Below are the code and all the weights of a small trained network. Each question names an input and a class and asks about switching units off, where a switched-off unit gives its printed mean instead of its output.

import numpy as np


def w(rows, s, z=0):
    codes = np.array(rows[::2]) - 128.0
    scale = np.full(codes.shape[1], s)
    scale[-1] = z or s
    return codes * scale


def norm(h):
    return h / np.sqrt((h * h).mean(-1, keepdims=True) + 1e-5)


def f(y):
    return y / 2 * (1 + np.tanh(0.7978845608 * (y + 0.044715 * y**3)))


def log_softmax(a):
    a = a - a.max(-1, keepdims=True)
    return a - np.log(np.exp(a).sum(-1, keepdims=True))


def net(x, mask):
    res = np.array(x, float).reshape(1, 7) / 4 @ E
    u = 0
    for l in range(3):
        y = f(norm(res) @ A[l][:, :-1].T + A[l][:, -1])
        res = res + np.where(mask[u : u + 8], y, B[l][:, -1]) @ B[l][:, :-1]
        u += 8
    return log_softmax(norm(res)[-1] @ U[:, :-1].T + U[:, -1])


A, B = {}, {}
E = w([
[127,73,97,196,124,197,99,121,103,84,133],'x0',
[156,121,186,78,132,121,38,121,170,29,204],'x1',
[104,14,132,111,60,107,148,98,197,163,138],'x2',
[52,148,119,172,109,44,72,64,42,189,230],'x3',
[123,125,140,129,125,135,138,131,119,126,137],'x4',
[101,66,140,103,249,61,207,22,87,66,95],'x5',
[79,82,94,96,211,99,74,220,130,160,120],'x6',
],0.0013)
A[0] = w([
[169,66,89,196,152,208,120,150,160,87,78,188],'0.n0',
[130,212,252,2,112,13,179,163,152,209,81,15],'0.n1',
[153,134,180,91,157,193,154,146,201,116,67,83],'0.n2',
[136,126,86,195,121,141,214,158,87,237,74,55],'0.n3',
[153,146,124,146,105,100,181,83,140,99,126,114],'0.n4',
[165,126,190,109,135,115,94,134,169,68,168,7],'0.n5',
[57,158,123,155,112,70,70,76,69,157,198,106],'0.n6',
[130,85,83,124,131,157,84,142,74,119,115,75],'0.n7',
],0.0029,0.0018)
B[0] = w([
[140,114,95,167,114,86,128,116,96,124,175,251],'0.n0',
[146,65,4,230,159,233,102,78,142,83,182,163],'0.n1',
[147,124,113,104,88,55,153,156,57,129,155,175],'0.n2',
[77,125,89,51,94,147,52,108,118,61,96,206],'0.n3',
[113,123,171,114,105,174,140,97,93,124,127,137],'0.n4',
[85,124,83,90,94,119,114,120,120,95,108,101],'0.n5',
[190,107,100,109,95,87,169,187,103,88,110,233],'0.n6',
[110,108,113,155,173,131,146,131,166,133,148,122],'0.n7',
],0.0037,0.0015)
A[1] = w([
[91,41,125,102,65,100,157,95,215,158,156,121],'1.n0',
[58,173,128,142,110,41,88,72,92,195,196,65],'1.n1',
[129,130,144,176,93,135,126,145,81,65,96,254],'1.n2',
[120,105,161,85,204,89,169,81,97,128,105,52],'1.n3',
[125,253,107,141,189,134,131,138,96,83,140,59],'1.n4',
[206,115,135,78,143,186,191,185,195,86,48,19],'1.n5',
[93,94,86,215,122,122,100,110,76,96,167,238],'1.n6',
[149,160,121,111,62,168,54,199,142,184,122,211],'1.n7',
],0.0034,0.0011)
B[1] = w([
[215,169,167,155,199,159,91,147,51,127,83,220],'1.n0',
[172,41,104,146,100,153,165,197,101,67,122,159],'1.n1',
[145,118,102,86,140,107,160,92,151,167,154,214],'1.n2',
[106,138,178,190,121,101,156,129,196,89,86,171],'1.n3',
[180,3,180,141,110,163,100,131,116,163,78,170],'1.n4',
[135,63,91,193,69,78,114,143,46,111,198,140],'1.n5',
[187,138,93,127,149,145,149,118,173,98,138,251],'1.n6',
[122,139,160,144,158,83,179,102,149,79,82,254],'1.n7',
],0.0042,0.002)
A[2] = w([
[121,183,149,186,1,151,89,226,195,183,135,93],'2.n0',
[183,170,194,57,59,120,179,75,42,51,121,232],'2.n1',
[60,110,68,140,105,159,213,118,81,235,38,137],'2.n2',
[197,88,244,164,160,173,81,132,58,225,52,60],'2.n3',
[51,46,88,130,240,92,51,253,160,136,143,205],'2.n4',
[162,114,195,6,128,130,34,117,195,24,215,57],'2.n5',
[172,197,91,168,75,192,41,213,115,146,150,113],'2.n6',
[180,114,123,177,124,177,172,36,190,110,135,247],'2.n7',
],0.0025,0.0015)
B[2] = w([
[75,52,176,166,254,92,196,73,125,62,96,121],'2.n0',
[73,132,134,104,132,115,115,170,142,190,137,250],'2.n1',
[119,131,138,96,111,131,28,85,121,31,171,167],'2.n2',
[178,109,153,74,158,142,83,102,98,165,95,149],'2.n3',
[115,189,172,115,59,165,149,96,150,187,158,231],'2.n4',
[68,131,31,136,108,165,111,75,68,121,38,145],'2.n5',
[112,65,147,100,191,113,149,34,122,137,142,147],'2.n6',
[99,163,132,134,164,149,86,194,170,150,138,247],'2.n7',
],0.0041,0.0024)
U = w([
[29,75,242,206,235,27,246,65,207,17,33,112],'0',
[211,25,55,146,14,6,215,237,2,77,201,69],'1',
[22,135,29,43,57,187,3,15,56,15,46,55],'2',
[195,87,16,250,191,241,123,75,212,109,234,60],'3',
[234,35,244,82,199,185,49,93,28,210,42,41],'4',
[146,189,103,71,136,104,122,165,182,142,94,253],'5',
[51,226,205,77,47,171,166,105,181,234,198,99],'6',
],0.0057,0.0054)

Each question gives the input, the list of numbers given to net, and the class t.
The units are the neurons (one row each of A and B). Each row of codes is followed by its name. A weight is (code - 128) times the scale printed after its matrix; where a second scale follows, it is the last column's (A, B and U).
mask holds one flag per neuron, layer by layer. A switched-off neuron (its flag False) gives its mean, the last column of its row in B, instead of its output. The means were averaged over made-up inputs and are rounded, as every weight is.
A unit's drop is (log p(t) with every unit on - log p(t) with that unit switched off) / (log p(t) with every unit on - log p(t) with every unit switched off).
The circuit of an input: a set's keep is (log p(t) with only the set's units on - log p(t) with every unit switched off) / (log p(t) with every unit on - log p(t) with every unit switched off). Starting from the 12 units with the biggest drops (on a tie, the unit counted first), units are removed one at a time, each time the one whose removal leaves the highest keep (on an exact tie, the one counted first), for as long as the keep stays at least 0.8.
circuit, biggest first: the units of the circuit, biggest drop first
k most important neurons: the k neurons with the biggest drops, biggest first
top k neurons in layer l: the k neurons of layer l with the biggest drops, biggest first
input [3,6,8,-4,3,7,-6], class 4: circuit, biggest first -> (1.n0; 1.n7)
input [5,0,-4,-7,-4,-4,0], class 1: circuit, biggest first -> (1.n5)
input [3,-8,6,-1,8,-7,4], class 2: 3 most important neurons -> (0.n3; 2.n2; 1.n3)
input [-4,-3,-5,1,0,-8,-3], class 0: 2 most important neurons -> (2.n0; 1.n0)
input [5,-1,7,-2,-3,1,8], class 6: 2 most important neurons -> (2.n4; 1.n4)
input [-5,-7,-5,1,7,3,-7], class 2: 2 most important neurons -> (2.n2; 0.n3)
input [-2,6,-8,-1,-6,-8,6], class 0: 2 most important neurons -> (2.n0; 1.n0)
input [1,2,-3,6,4,4,-5], class 1: 3 most important neurons -> (2.n4; 1.n1; 1.n7)
input [2,2,-6,3,4,-5,6], class 4: 4 most important neurons -> (1.n4; 0.n3; 2.n3; 0.n1)
input [-7,-7,4,0,-7,-7,3], class 0: top 3 neurons in layer 1 -> (1.n2; 1.n7; 1.n4)
input [-6,0,-2,-2,6,2,7], class 6: 3 most important neurons -> (2.n4; 1.n0; 0.n0)
input [-8,-5,-7,-5,-7,-3,1], class 3: 2 most important neurons -> (0.n1; 1.n0)
input [-3,4,3,3,7,5,-3], class 5: 3 most important neurons -> (1.n7; 2.n0; 2.n7)
input [2,5,5,1,2,-6,1], class 0: circuit, biggest first -> (2.n0)
input [8,-8,-6,-1,-7,-8,3], class 0: top 3 neurons in layer 2 -> (2.n0; 2.n6; 2.n5)
input [-1,-6,2,-6,-3,-8,-6], class 0: 2 most important neurons -> (2.n0; 0.n6)
input [-5,8,-4,-6,7,7,-1], class 2: top 4 neurons in layer 0 -> (0.n5; 0.n6; 0.n1; 0.n7)
input [0,-2,8,8,-6,6,7], class 1: top 3 neurons in layer 1 -> (1.n1; 1.n7; 1.n4)
input [6,6,6,0,2,-4,6], class 2: top 3 neurons in layer 2 -> (2.n5; 2.n1; 2.n7)
input [7,8,4,-2,-4,-5,-5], class 2: circuit, biggest first -> (2.n5)
input [3,1,-8,6,2,-7,4], class 4: circuit, biggest first -> (1.n4; 2.n6)
